Below are the code and all the weights of a small trained network. Each question names an input and a class and asks about switching units off, where a switched-off unit gives its printed mean instead of its output.

import numpy as np


def w(rows, s, z=0):
    codes = np.array(rows[::2]) - 128.0
    scale = np.full(codes.shape[1], s)
    scale[-1] = z or s
    return codes * scale


def norm(h):
    return h / np.sqrt((h * h).mean(-1, keepdims=True) + 1e-5)


def f(y):
    return np.maximum(y, 0)


def log_softmax(a):
    a = a - a.max(-1, keepdims=True)
    return a - np.log(np.exp(a).sum(-1, keepdims=True))


def net(x, mask):
    res = np.array(x, float).reshape(1, 2) / 4 @ E
    u = 0
    for l in range(4):
        y = f(norm(res) @ A[l][:, :-1].T + A[l][:, -1])
        res = res + np.where(mask[u : u + 8], y, B[l][:, -1]) @ B[l][:, :-1]
        u += 8
    return log_softmax(norm(res)[-1] @ U[:, :-1].T + U[:, -1])


A, B = {}, {}
E = w([
[51,110,98],'x0',
[208,2,21],'x1',
],0.0057)
A[0] = w([
[159,119,165,178],'0.n1',
[140,223,122,82],'0.n2',
[49,123,84,4],'0.n3',
[121,7,197,89],'0.n4',
[218,235,80,60],'0.n5',
[69,193,149,137],'0.n6',
[198,151,70,85],'0.n7',
[115,95,63,127],'0.n8',
],0.011,0.0021)
B[0] = w([
[244,196,56,177],'0.n1',
[175,210,141,208],'0.n2',
[223,120,106,188],'0.n3',
[193,137,33,178],'0.n4',
[47,36,140,198],'0.n5',
[204,33,129,254],'0.n6',
[178,144,133,198],'0.n7',
[3,151,178,220],'0.n8',
],0.0049,0.005)
A[1] = w([
[107,42,214,98],'1.n1',
[173,89,134,182],'1.n2',
[162,20,126,92],'1.n3',
[169,193,60,3],'1.n4',
[90,165,183,246],'1.n5',
[129,106,108,85],'1.n6',
[63,2,68,34],'1.n7',
[203,120,169,143],'1.n8',
],0.0095,0.0022)
B[1] = w([
[169,98,255,156],'1.n1',
[95,164,185,204],'1.n2',
[145,94,116,231],'1.n3',
[174,135,118,146],'1.n4',
[158,63,102,192],'1.n5',
[136,110,173,154],'1.n6',
[153,65,111,255],'1.n7',
[92,158,100,228],'1.n8',
],0.008,0.0057)
A[2] = w([
[118,231,103,2],'2.n1',
[141,73,206,173],'2.n2',
[201,141,151,108],'2.n3',
[68,26,212,238],'2.n4',
[168,8,255,124],'2.n5',
[159,83,100,193],'2.n6',
[144,116,40,184],'2.n7',
[25,152,173,218],'2.n8',
],0.0079,0.0016)
B[2] = w([
[187,164,210,152],'2.n1',
[228,86,29,197],'2.n2',
[98,155,93,191],'2.n3',
[171,91,181,211],'2.n4',
[34,148,171,254],'2.n5',
[152,184,96,194],'2.n6',
[1,192,133,180],'2.n7',
[133,63,75,140],'2.n8',
],0.0064,0.0067)
A[3] = w([
[186,81,125,128],'3.n1',
[170,143,9,213],'3.n2',
[166,116,88,127],'3.n3',
[117,83,164,117],'3.n4',
[204,168,164,3],'3.n5',
[157,36,95,193],'3.n6',
[202,113,94,27],'3.n7',
[104,88,100,68],'3.n8',
],0.011,0.0015)
B[3] = w([
[162,82,161,186],'3.n1',
[9,140,165,225],'3.n2',
[82,254,196,165],'3.n3',
[147,21,138,185],'3.n4',
[181,151,47,208],'3.n5',
[176,212,111,253],'3.n6',
[53,156,199,157],'3.n7',
[142,128,93,176],'3.n8',
],0.0067,0.006)
U = w([
[249,232,111,189],'0',
[37,241,131,124],'1',
[219,61,175,191],'2',
[104,71,24,135],'3',
[151,155,158,2],'4',
],0.018,0.0094)

Each question gives the input, the list of numbers given to net, and the class t.
The units are the neurons (one row each of A and B). Each row of codes is followed by its name. A weight is (code - 128) times the scale printed after its matrix; where a second scale follows, it is the last column's (A, B and U).
mask holds one flag per neuron, layer by layer. A switched-off neuron (its flag False) gives its mean, the last column of its row in B, instead of its output. The means were averaged over made-up inputs and are rounded, as every weight is.
A unit's drop is (log p(t) with every unit on - log p(t) with that unit switched off) / (log p(t) with every unit on - log p(t) with every unit switched off).
unit that matters most: the unit with the biggest drop
top k neurons: the k neurons with the biggest drops, biggest first
top k neurons in layer l: the k neurons of layer l with the biggest drops, biggest first
drop when u is switched off: that unit's drop, to one decimal
input [-2,-4], class 0: top 2 neurons -> 0.n2, 1.n7
input [-1,-8], class 0: top 4 neurons -> 0.n2, 0.n5, 0.n8, 1.n7
input [-7,8], class 1: unit that matters most -> 3.n2
input [1,-4], class 2: top 2 neurons in layer 0 -> 0.n6, 0.n4
input [-1,-4], class 0: top 2 neurons in layer 1 -> 1.n7, 1.n3
input [2,-1], class 2: top 2 neurons -> 0.n1, 0.n6
input [-1,-7], class 0: top 2 neurons -> 0.n2, 0.n8
input [-2,-5], class 0: top 3 neurons -> 0.n2, 0.n8, 1.n7
input [-3,-5], class 0: top 2 neurons -> 0.n2, 1.n7
input [-4,-6], class 0: drop when 0.n2 is switched off -> 1.4
input [4,-2], class 2: drop when 0.n6 is switched off -> 1.1
input [6,-3], class 2: drop when 0.n6 is switched off -> 0.2
input [2,-5], class 2: top 2 neurons in layer 0 -> 0.n1, 0.n6
input [0,-3], class 0: top neuron in layer 0 -> 0.n8
